Each row has a name. Each question is about the rows just above it.

buvil: [-33  33  -1  -8  -4  27]
Ropid: [-25  14 -35   3 -14 -14]
nov: [ 34 -52 -47 -50   5  45]
lesur: [-12  30  33 -20  -9  -5]
vozef: [-10 -25 -14  -3 -24   0]
doz: [ 33 -51  -5 -18  27 -41]
The entry that follows [-50]: : [5]
The entry that follows [-9]: : [-5]

Kevav: [ 24   2 -36 -44 -16  41 -38  16 -40]
Sanat: [-16 -13 -38  44  50 -38  29  11 -40]
dep: [-19 -18   8 -18  38 -31  48  39  27]
bofed: [-33   6  16   6   8 -11 -39   3   5]
basu: [-29 -33  24  17  44 -35  24  26  14]
budu: [-39 -41   6 -47   7 -45  41  25 -41]
sokof: [ 42  55   6 -18  39  48  51  55 -41]
Right after [-19] comes : [-18]
What comes right after [38] in the named rows? : [-31]
Repeated in Sanat: : [-38]
Which value appears more than once in basu? : [24]

bufe: [ 25   3   4  -3 -51  -3 -35   4  16  45 -34  19]
Fabos: [  6  36 -39 -39  14 -29  59   6  54 -34 -42 -59]
Sog: [ 25   3   4  -3 -51 -14  60  -2   8  52  19  31]
Zef: [ 15   5  57  45 -59 -21 -21  52   4  22  30  17]
mag: [  6  36 -39   8  14 -29  59   6  54 -34 -42 -59]
tuv: [-54  53   3  13   6  51   1 -43  45  21  -1  13]
Repeated in tuv: : [13]
Where do [ 15   5  57  45 -59 -21 -21  52   4  22  30  17] appear? : Zef
What comes right after [-1] in the named rows? : [13]
The entry that follows [30]: : [17]
Sog without one entry, shuffled: [ 25   3   4 -14  31  19  60   8  52 -51  -2]. Gone: : [-3]

zipa: [  0 -13  -2  -1   1   1   3   1  -3  -5   0  -2  -1   3   0   9  17  32
  55  58  54  39  -1   7  -1   6  -1   2  -1   1   1   5   0  -2   1  -2
  -3   0  -1   3   4  -1   0  -2  -4]
libus: [  0  -6   1   0   1   1  -1   1  -3  -5   0  -2  -1   3   0   2  -2   2
  -1   1 -11 -12   1   2  -1  -3 -12   2   4   1   5  15  28  48  55  59
  44  -1   9   3   4  -1   0   0   1]
moze: [-2 -3  0  2  3  5 15 31 53 56 50 35 21  3  0  2 -2 -3 -1  1  7 -2  1 -2
 -1 -3  9  2 -7 -2  0  2  0 -2  1 -2  4  0 -1  3  4 -1  0  1 -4]
teb: [  0   1  -2   0   0  -3  -1   1  -3   7  10  28  42  53  54  43  26   2
  -1   1 -11  -2   1  -2  -1  -3 -12   2  -1   0   1  -1   4  -2   1  -2
   4   0  -1   3   4  -1  -4  -2   4]
bivos: [  0   8  -2   0   2  -1  -1   1  -3  -5   0  -2  -4  -5   0   2  -2  -3
  -1   1   7   4  15  29  44  60  62  38  25 -12   4  -6   0  -2   1  -2
  -3   0  -1   3   4  -1   0   0  -7]
Which entry of teb is missing from [  1   4  -1  -3  -1  -3   0  28  -2   0   4  -2 -12  -1  -3  10  -1  54
   7  53   0   1  43  -1   0   2   2   1   4  26  -4   3   1  -2  -2   4
  -2  -1   0   1  -1   1  -2 -11]? : [42]
What comes right after [-13] in the named rows? : [-2]
Whose row is [  0  -6   1   0   1   1  -1   1  -3  -5   0  -2  -1   3   0   2  -2   2
  -1   1 -11 -12   1   2  -1  -3 -12   2   4   1   5  15  28  48  55  59
  44  -1   9   3   4  -1   0   0   1]? : libus
Shuffled moze with one entry gone: [-2  2 -3 -1 53 31  2 -2 50  2  1 -4 -2  2  1  4  3  9 -3  3 15 -2  1 -1
  0 -1  0  0 -3 56 -2  0  7 -2  1  4 -7  5  3 -1 -2 35  0  0], missing : [21]
Where do [  0   1  -2   0   0  -3  -1   1  -3   7  10  28  42  53  54  43  26   2
  -1   1 -11  -2   1  -2  -1  -3 -12   2  -1   0   1  -1   4  -2   1  -2
   4   0  -1   3   4  -1  -4  -2   4] appear? : teb

Fid: [ 43 -36 -11 -45 -17 -45 -58 -27  39   1  56  25 -27  28 -54 -11 -53  33]
Mafeb: [-53 -12 -46 -26  35  19 -29  -4 -43 -53  58 -46  30 -53 -53 -22  24  25]
Ludar: [-16  25   4 -28  31 -28  -1 -13  41  19   8 -14  44  14  -9  10 -19 -40]
Bupu: [-41  49  39 -13 -29 -30  33  25  40  24  26  -9  -3  53 -47 -52   2  40]
Nomat: [-45  -9  28  32  30  40 -20 -10  36 -48 -57 -15 -21   4   2  12  41 -33]
kuruf: [ 23  -8  44 -33 -21  49  52 -23  12  58  37 -28  49  46  52   2 -20 -57]
tuk: [-54  18  44  -6  38  46 -51  40  28 -40  -2  -8  48 -36  13 -33  10 -43]
Which entry of Fid is missing from [  1 -45 -27  43 -11 -45 -27 -54  39 -36  56 -17  33  25 -11  28 -58]? : [-53]
Which entry of Bupu is missing from [ 24  26 -30 -52  -9  53  25  49  -3 -41 -13  40   2  40  33 -29 -47]? : [39]
Right after [53] comes : [-47]
Repeated in Bupu: : [40]
Shuffled Bupu with one entry gone: [-13  39 -47 -52  26  24  -3  -9  40  53  40 -41  33 -29  25   2  49], missing : [-30]

Zepu: [15  4  2 -8 -5 20 13 -4]
tov: [ -8 -40  40 -22 -50  29 -40 -40]
Gupep: [-29  10  36 -12 -39  -7 -27 -35]
dum: [-21  10  34 -16 -37  -1 -21 -34]
rin: [-18  20  36 -13 -47  21  -8 -33]
Right after [34] comes : [-16]
The value that tov holds more than once: : [-40]

Fem: [ -8 -32   2 -11  13  18 -11 -15  17 -22]
Davib: [  3 -36   1  -3  20  27  -5 -10 -45 -24]
vepeb: [-39 -36   1  -3  20  27  -5 -10  19 -24]
luvu: [-18 -51  -2  -3   9  38   0 -23  -2  44]
vaga: [  9 -26 -17   6  11  -2   0  -1 -16  19]
gipif: [  6 -26 -11   2  13  -6  -7   4  -8  11]
lik: [  7 -17 -23 -13  -2 -27 -24   1 -15 -26]
lik without one entry, shuffled: [  1   7 -17  -2 -24 -15 -23 -13 -26]. Gone: : [-27]
Which entry of luvu is missing from [ 44   9   0 -18  -2  38 -23  -2 -51]? : [-3]
Which entry of Fem is missing from [ -8   2 -11  13 -22 -32 -11  17 -15]? : [18]
What comes right after [-16] in the named rows? : [19]
Shuffled gipif with one entry gone: [ 11  13   2  -8  -6 -11   4   6 -26], missing : [-7]
Repeated in luvu: : [-2]
The entry that follows [38]: : [0]

Kobiv: [ 26  27  27  -8  28 -26   5 -35   5]
nuze: [ 26  27  27  -8  28 -26   5 -35 -45]
sunu: [-43 -19  15  25  24 -18 -23  45  44]
mul: [-43 -19  15   0  24 -46   5 -14 -13]
lek: [ 46  17 -21  19  -2   8  -1   7 -47]
Pebo: [ 33  43  -7  26   0  -6 -47  41 -28]
Whose row is [ 26  27  27  -8  28 -26   5 -35   5]? : Kobiv
The entry that follows [-6]: : [-47]
Which entry of mul is missing from [-13   5  15 -46 -14 -19  24   0]? : [-43]
Shuffled sunu with one entry gone: [-23  44  45 -18  25 -43  15  24], missing : [-19]
Which entry of mul is missing from [-19 -13 -46  15  24 -14 -43   0]? : [5]
What comes right after [-21] in the named rows? : [19]

rimor: [  0   0 -42 -15]
fosa: [0 0 0 1]
toriv: [ 56 -14 -15   8]
Gotu: [ -7  24 -40  26]
Bufu: [-58 -35  53  -3]
vas: [ 11  22 -10 -21]
What comes right after [-42] in the named rows? : [-15]
Which entry of toriv is missing from [ 56   8 -15]? : [-14]

